Below are the code and all the weights of a small trained network. Each question names an input and a target symbol and asks about switching units off, where a switched-off unit gives its printed mean instead of its output.

import numpy as np


def w(rows, s, z=0):
    codes = np.array(rows[::2]) - 128.0
    scale = np.full(codes.shape[1], s)
    scale[-1] = z or s
    return codes * scale


def f(y):
    return np.maximum(y, 0)


def softmax(a):
    e = np.exp(a - a.max(-1, keepdims=True))
    return e / e.sum(-1, keepdims=True)


def log_softmax(a):
    a = a - a.max(-1, keepdims=True)
    return a - np.log(np.exp(a).sum(-1, keepdims=True))


def net(x, mask):
    ids = ['ΓΞΣαβηθ'.index(c) for c in x.split()]
    T = len(ids)
    res = E[ids] + P[:T]
    u = 0
    for l in range(2):
        r = res
        for j in range(3):
            rows = slice(2 * j, 2 * j + 2)
            q, k, v = (r @ M[l][rows].T for M in (Q, K, V))
            z = softmax(np.where(np.tri(T) > 0, q @ k.T / 2**0.5, -1e9)) @ v
            o = O[l][rows]
            res = res + np.where(mask[u + j], z, o[:, -1]) @ o[:, :-1]
        u += 3
        y = f(res @ A[l][:, :-1].T + A[l][:, -1])
        res = res + np.where(mask[u : u + 8], y, B[l][:, -1]) @ B[l][:, :-1]
        u += 8
    return log_softmax(res[-1] @ U[:, :-1].T + U[:, -1])


Q, K, V, O, A, B = {}, {}, {}, {}, {}, {}
E = w([
[86,50,203,125,182,107,192,98,93,83,139],'Γ',
[175,90,136,186,165,96,188,69,29,28,95],'Ξ',
[145,126,143,132,183,161,178,52,152,219,67],'Σ',
[158,155,235,129,62,195,132,135,105,174,201],'α',
[204,189,66,101,111,254,115,68,79,179,154],'β',
[115,108,74,158,152,217,166,124,181,197,252],'η',
[125,99,58,137,55,62,117,2,172,126,209],'θ',
],0.0046)
P = w([
[41,241,123,187,133,80,104,172,143,77,69],'0',
[116,198,153,117,182,74,193,86,61,161,144],'1',
[147,139,137,46,160,63,180,144,25,212,142],'2',
[131,107,112,113,90,114,210,131,55,181,115],'3',
[152,95,105,78,44,125,253,124,136,127,108],'4',
[153,76,110,103,74,156,178,68,150,136,131],'5',
[186,92,138,144,115,159,140,43,183,104,158],'6',
[190,57,144,163,128,150,102,35,180,137,144],'7',
[186,47,137,186,171,158,26,24,157,153,174],'8',
],0.0038)
Q[0] = w([
[198,119,202,144,120,123,184,4,67,167,137],'L0H0',
[136,74,125,120,127,186,148,159,125,116,65],'L0H0',
[116,147,92,96,46,103,203,140,165,113,104],'L0H1',
[151,81,121,130,128,139,154,6,112,138,197],'L0H1',
[147,168,145,125,126,181,185,70,113,192,192],'L0H2',
[140,135,154,102,139,113,125,70,112,127,102],'L0H2',
],0.029)
K[0] = w([
[208,94,87,167,79,162,87,98,191,164,193],'L0H0',
[135,61,226,72,139,162,220,188,93,199,129],'L0H0',
[131,76,77,52,53,41,214,185,19,250,144],'L0H1',
[171,36,100,128,59,153,145,51,194,136,149],'L0H1',
[174,66,99,139,75,167,94,104,213,193,243],'L0H2',
[157,120,174,144,138,171,129,158,161,136,69],'L0H2',
],0.019)
V[0] = w([
[165,154,203,116,62,127,136,150,38,95,173],'L0H0',
[204,159,49,96,142,145,122,76,79,137,68],'L0H0',
[134,141,219,150,124,124,132,137,135,132,17],'L0H1',
[168,101,156,102,143,248,169,185,106,155,146],'L0H1',
[85,123,120,133,161,112,144,131,199,219,118],'L0H2',
[113,227,126,130,66,174,87,150,174,186,136],'L0H2',
],0.018)
O[0] = w([
[139,113,221,254,134,177,72,105,95,192,154,113],'L0H0',
[136,30,80,127,188,200,118,252,136,141,62,171],'L0H0',
[68,144,104,139,176,212,69,64,122,37,89,3],'L0H1',
[150,141,120,39,229,17,42,92,84,107,160,67],'L0H1',
[82,224,122,96,147,102,172,164,174,173,36,163],'L0H2',
[79,117,151,208,150,72,52,175,134,209,43,146],'L0H2',
],0.0062)
A[0] = w([
[225,111,193,45,41,52,110,88,61,69,7,125],'L0N0',
[169,93,159,53,136,134,114,121,47,135,227,80],'L0N1',
[107,174,126,63,160,178,177,97,111,71,43,102],'L0N2',
[156,179,105,26,179,3,106,112,122,173,122,188],'L0N3',
[120,53,189,96,207,146,52,221,105,78,74,2],'L0N4',
[142,117,244,159,172,69,231,180,89,111,74,82],'L0N5',
[149,231,152,53,87,131,175,40,140,117,156,75],'L0N6',
[179,53,133,66,121,118,180,29,166,203,66,163],'L0N7',
],0.0072,0.0012)
B[0] = w([
[164,187,151,194,195,122,169,208,178,200,49,154],'L0N0',
[183,90,165,70,188,143,144,92,192,61,151,165],'L0N1',
[73,129,107,13,89,173,154,112,58,127,72,148],'L0N2',
[200,245,94,176,219,133,186,156,187,52,171,213],'L0N3',
[124,32,16,84,113,150,40,147,144,117,196,165],'L0N4',
[121,127,34,205,136,80,131,163,103,224,105,203],'L0N5',
[130,122,42,117,100,162,60,130,97,168,255,163],'L0N6',
[125,51,189,103,159,170,86,147,50,134,225,254],'L0N7',
],0.0062,0.0063)
Q[1] = w([
[91,131,148,122,40,42,74,173,255,34,108],'L1H0',
[71,156,154,106,48,40,83,108,195,21,81],'L1H0',
[168,122,95,128,141,133,139,160,157,159,187],'L1H1',
[114,127,135,111,124,129,137,102,95,92,131],'L1H1',
[87,132,121,138,98,65,102,175,191,55,78],'L1H2',
[114,108,127,143,121,117,155,146,119,204,112],'L1H2',
],0.017)
K[1] = w([
[229,32,201,106,193,109,194,84,42,207,199],'L1H0',
[240,58,220,95,199,128,170,115,103,251,132],'L1H0',
[73,160,132,160,72,132,107,158,144,83,108],'L1H1',
[146,125,160,102,119,135,135,88,69,173,131],'L1H1',
[234,124,115,80,213,143,110,139,178,195,151],'L1H2',
[149,105,139,104,89,182,181,138,120,140,94],'L1H2',
],0.013)
V[1] = w([
[85,196,55,84,195,131,206,143,141,71,104],'L1H0',
[93,219,108,140,230,169,14,111,38,87,80],'L1H0',
[221,39,51,79,197,89,135,187,99,233,168],'L1H1',
[122,54,65,131,87,244,122,130,103,107,64],'L1H1',
[167,114,148,204,177,152,163,162,121,59,2],'L1H2',
[97,138,124,72,113,70,90,156,195,207,53],'L1H2',
],0.009)
O[1] = w([
[142,140,224,192,86,184,157,106,102,98,139,168],'L1H0',
[72,2,153,112,65,146,129,128,104,107,112,152],'L1H0',
[23,168,181,82,134,70,142,130,38,80,105,1],'L1H1',
[151,120,118,51,120,79,230,116,205,140,93,208],'L1H1',
[125,73,140,100,190,82,166,86,88,135,194,135],'L1H2',
[120,122,128,143,160,125,98,160,226,27,124,94],'L1H2',
],0.0048,0.005)
A[1] = w([
[95,144,157,139,88,135,131,89,82,130,19,173],'L1N0',
[69,105,125,142,88,1,153,133,152,72,167,134],'L1N1',
[146,147,239,158,159,88,182,181,130,197,83,193],'L1N2',
[48,76,143,130,159,121,68,137,137,105,106,127],'L1N3',
[157,210,115,107,186,82,107,144,158,100,109,5],'L1N4',
[149,103,168,110,178,48,113,20,144,218,59,106],'L1N5',
[54,144,58,235,207,101,151,157,131,171,21,144],'L1N6',
[73,223,60,75,31,148,81,36,139,127,177,53],'L1N7',
],0.0074,0.0023)
B[1] = w([
[55,122,162,132,71,125,138,110,181,189,73,157],'L1N0',
[139,185,75,102,143,250,114,129,145,183,43,183],'L1N1',
[146,214,110,197,106,169,237,56,94,136,91,253],'L1N2',
[116,91,145,131,32,106,147,93,96,187,155,172],'L1N3',
[84,72,130,114,47,105,167,108,80,145,111,199],'L1N4',
[81,166,105,201,113,106,52,237,24,73,201,180],'L1N5',
[156,149,149,149,131,178,1,180,233,189,47,204],'L1N6',
[141,107,119,169,181,68,234,210,43,247,153,137],'L1N7',
],0.006,0.0071)
U = w([
[137,133,96,170,59,202,158,170,129,217,70,250],'Γ',
[138,105,107,94,118,115,177,99,20,150,188,102],'Ξ',
[141,78,154,83,111,145,166,27,156,41,147,94],'Σ',
[127,40,89,92,136,107,23,172,147,121,151,100],'α',
[41,150,122,20,125,113,140,138,87,114,22,70],'β',
[88,166,213,195,120,124,38,93,53,105,135,62],'η',
[177,251,84,127,225,92,133,166,191,98,118,136],'θ',
],0.0027,0.0017)

Each question gives the input, a string of symbols that net reads in full, and the target symbol t.
The units are the heads (2 rows each of Q, K, V and O) and the neurons (one row each of A and B). Each row of codes is followed by its name. A weight is (code - 128) times the scale printed after its matrix; where a second scale follows, it is the last column's (O, A, B and U).
mask holds one flag per unit, layer by layer, with each layer's heads first. A switched-off unit (its flag False) gives its mean, the last column of its rows in O or B, instead of its output. The means were averaged over made-up inputs and are rounded, as every weight is.
A unit's drop is (log p(t) with every unit on - log p(t) with that unit switched off) / (log p(t) with every unit on - log p(t) with every unit switched off).
The circuit of an input: a set's keep is (log p(t) with only the set's units on - log p(t) with every unit switched off) / (log p(t) with every unit on - log p(t) with every unit switched off). Starting from the 12 units with the biggest drops (on a tie, the unit counted first), units are removed one at a time, each time the one whose removal leaves the highest keep (on an exact tie, the one counted first), for as long as the keep stays at least 0.8.
circuit, biggest first: the units of the circuit, biggest drop first
most important unit: the unit with the biggest drop
top k neurons: the k neurons with the biggest drops, biggest first
k most important neurons of layer l: the k neurons of layer l with the biggest drops, biggest first
heads that matter: for each layer, one digit per head in row order, 1 if its drop is at least 0.15 and else 0, layers parted by /
input Σ α θ Σ θ η Σ Γ, target Σ: most important unit => L0H1
input β α α Ξ, target η: circuit, biggest first => L0H0; L1H1
input θ Σ θ, target θ: circuit, biggest first => L1H0; L0H1
input Ξ α Ξ α Ξ θ θ Ξ, target Ξ: heads that matter => 011 / 001
input θ Σ θ θ Γ Ξ, target θ: circuit, biggest first => L1H0; L0H1
input θ α Σ θ β β Γ, target α: 2 most important neurons of layer 0 => L0N4; L0N3
input β η β β, target β: circuit, biggest first => L1H1; L0H0; L0H2; L0N4
input Γ β η Σ η α η β, target θ: circuit, biggest first => L0N3; L0H1
input β β Γ η α, target β: top 2 neurons => L0N4; L1N4
input η Ξ Γ Γ β β, target α: circuit, biggest first => L0H0; L0N4; L0H1
input Ξ Σ Γ Ξ α θ Γ Γ θ, target Ξ: circuit, biggest first => L1H2; L0H2; L0H1; L1N6
input θ Σ η Σ Σ, target θ: circuit, biggest first => L0H1; L1H0
input β α Γ θ θ Γ η Σ α, target β: top 4 neurons => L0N4; L1N4; L1N1; L0N3
input β Γ Γ Γ β Σ, target β: most important unit => L1H1
input η Ξ α Ξ, target η: heads that matter => 110 / 010
input η α α Γ, target η: heads that matter => 110 / 010
input Ξ Σ α θ Γ η η Σ, target Ξ: circuit, biggest first => L1H2; L0H1
input η Γ θ β Γ Γ Γ α, target η: heads that matter => 100 / 010
input β Γ Σ θ, target β: top 2 neurons => L0N4; L0N3
input β θ Σ Γ, target β: 2 most important neurons of layer 0 => L0N4; L0N3
input α Γ β α θ η η α Γ, target α: heads that matter => 111 / 110
input Ξ Ξ Ξ, target Σ: circuit, biggest first => L0H2; L0N1
input η θ β α θ Γ, target η: heads that matter => 101 / 110
input Ξ α Ξ η Ξ Γ α θ Γ, target Ξ: circuit, biggest first => L1H2; L0H1; L0H2; L1N6
input Σ θ θ Γ Ξ Ξ β θ Σ, target Σ: top 2 neurons => L0N2; L0N7
input Γ Γ Σ Σ, target β: most important unit => L0N2
input Σ θ θ θ Γ θ Γ α θ, target Σ: top 2 neurons => L0N2; L0N7
input Ξ Γ θ Γ Ξ Σ η θ Γ, target Ξ: top 2 neurons => L1N6; L1N5
input η Σ α β, target η: most important unit => L1H1
